Below is a small trained network, with its code and all its weights. Each question gives an input and a class and asks what happens when units are switched off, that is, made to give their printed mean instead of their output.

import numpy as np


def w(rows, s, z=0):
    codes = np.array(rows[::2]) - 128.0
    scale = np.full(codes.shape[1], s)
    scale[-1] = z or s
    return codes * scale


def norm(h):
    return h / np.sqrt((h * h).mean(-1, keepdims=True) + 1e-5)


def f(y):
    return y / 2 * (1 + np.tanh(0.7978845608 * (y + 0.044715 * y**3)))


def log_softmax(a):
    a = a - a.max(-1, keepdims=True)
    return a - np.log(np.exp(a).sum(-1, keepdims=True))


def net(x, mask):
    res = np.array(x, float).reshape(1, 6) / 4 @ E
    u = 0
    for l in range(3):
        y = f(norm(res) @ A[l][:, :-1].T + A[l][:, -1])
        res = res + np.where(mask[u : u + 3], y, B[l][:, -1]) @ B[l][:, :-1]
        u += 3
    return log_softmax(norm(res)[-1] @ U[:, :-1].T + U[:, -1])


A, B = {}, {}
E = w([
[110,133,40,156,121,126,154,50],'x0',
[114,63,79,106,137,80,132,154],'x1',
[19,164,148,200,114,126,143,75],'x2',
[72,81,175,128,119,112,235,64],'x3',
[137,87,136,141,193,4,167,133],'x4',
[105,219,71,76,151,120,151,157],'x5',
],0.0024)
A[0] = w([
[77,169,75,185,119,166,31,142,56],'L0N1',
[131,120,133,72,159,81,152,158,42],'L0N2',
[57,252,75,101,126,142,197,140,3],'L0N3',
],0.0046,0.0026)
B[0] = w([
[88,181,68,134,68,85,206,200,248],'L0N1',
[134,99,133,141,130,119,118,172,123],'L0N2',
[71,157,127,47,208,115,3,35,217],'L0N3',
],0.0051,0.0012)
A[1] = w([
[230,187,35,66,136,181,40,194,2],'L1N1',
[135,102,41,187,187,17,215,45,24],'L1N2',
[180,38,113,82,176,4,70,210,20],'L1N3',
],0.0035,0.0025)
B[1] = w([
[121,140,248,179,129,142,141,100,252],'L1N1',
[198,98,139,231,134,123,3,102,163],'L1N2',
[93,135,90,68,193,84,204,180,214],'L1N3',
],0.0051,0.0018)
A[2] = w([
[100,65,200,159,136,116,135,118,55],'L2N1',
[45,70,255,184,126,108,155,81,1],'L2N2',
[98,159,145,181,85,192,86,55,6],'L2N3',
],0.0042,0.0019)
B[2] = w([
[103,237,126,130,134,132,201,128,166],'L2N1',
[73,180,204,159,125,150,253,120,250],'L2N2',
[143,81,120,51,198,33,168,212,229],'L2N3',
],0.0047,0.0012)
U = w([
[74,185,56,176,44,130,112,190,87],'0',
[156,37,93,81,68,209,159,89,13],'1',
[162,68,93,235,159,64,73,64,114],'2',
[56,196,115,66,183,132,54,52,250],'3',
[68,127,216,183,122,127,250,99,143],'4',
[215,168,215,123,112,196,65,186,94],'5',
[152,70,120,75,203,60,171,218,165],'6',
],0.011,0.0017)

Each question gives the input, the list of numbers given to net, and the class t.
The units are the neurons (one row each of A and B). Each row of codes is followed by its name. A weight is (code - 128) times the scale printed after its matrix; where a second scale follows, it is the last column's (A, B and U).
mask holds one flag per neuron, layer by layer. A switched-off neuron (its flag False) gives its mean, the last column of its row in B, instead of its output. The means were averaged over made-up inputs and are rounded, as every weight is.
A unit's drop is (log p(t) with every unit on - log p(t) with that unit switched off) / (log p(t) with every unit on - log p(t) with every unit switched off).
The circuit of an input: a set's keep is (log p(t) with only the set's units on - log p(t) with every unit switched off) / (log p(t) with every unit on - log p(t) with every unit switched off). Starting from all 9 units, units are removed one at a time, each time the one whose removal leaves the highest keep (on an exact tie, the one counted first), for as long as the keep stays at least 0.8.
units of the circuit, in order: the units of the circuit, biggest drop first
top k neurons: the k neurons with the biggest drops, biggest first
k most important neurons of layer l: the k neurons of layer l with the biggest drops, biggest first
drop of u: that unit's drop, to one decimal
input [-6,7,-3,4,-8,7], class 3: units of the circuit, in order	[L0N3]
input [-7,5,5,7,-8,4], class 3: top 2 neurons	[L0N3, L1N1]
input [-2,2,2,1,6,7], class 3: top 4 neurons	[L0N3, L2N3, L0N1, L1N2]
input [7,7,8,6,-6,1], class 3: top 2 neurons	[L0N3, L1N1]
input [-6,-7,-1,-1,5,-7], class 4: top 2 neurons	[L2N2, L1N2]
input [-6,4,7,-7,1,-7], class 0: 2 most important neurons of layer 1	[L1N1, L1N2]
input [0,-8,-2,4,-7,1], class 3: 2 most important neurons of layer 2	[L2N2, L2N3]
input [6,-7,-4,-2,3,1], class 2: top 2 neurons	[L1N2, L2N2]
input [-7,-7,8,3,-2,4], class 3: top 2 neurons	[L0N3, L1N1]
input [1,2,0,2,3,5], class 3: top 2 neurons	[L0N3, L2N3]
input [-3,-2,5,4,0,4], class 3: top 2 neurons	[L0N3, L1N1]
input [-1,-2,5,-5,-4,-4], class 0: drop of L0N2	0.0
input [-2,-2,3,-5,1,2], class 0: drop of L0N1	2.4
input [-5,-6,6,-5,-8,-1], class 0: top neuron	[L0N1]
input [5,-6,-5,6,6,6], class 2: drop of L1N2	0.5
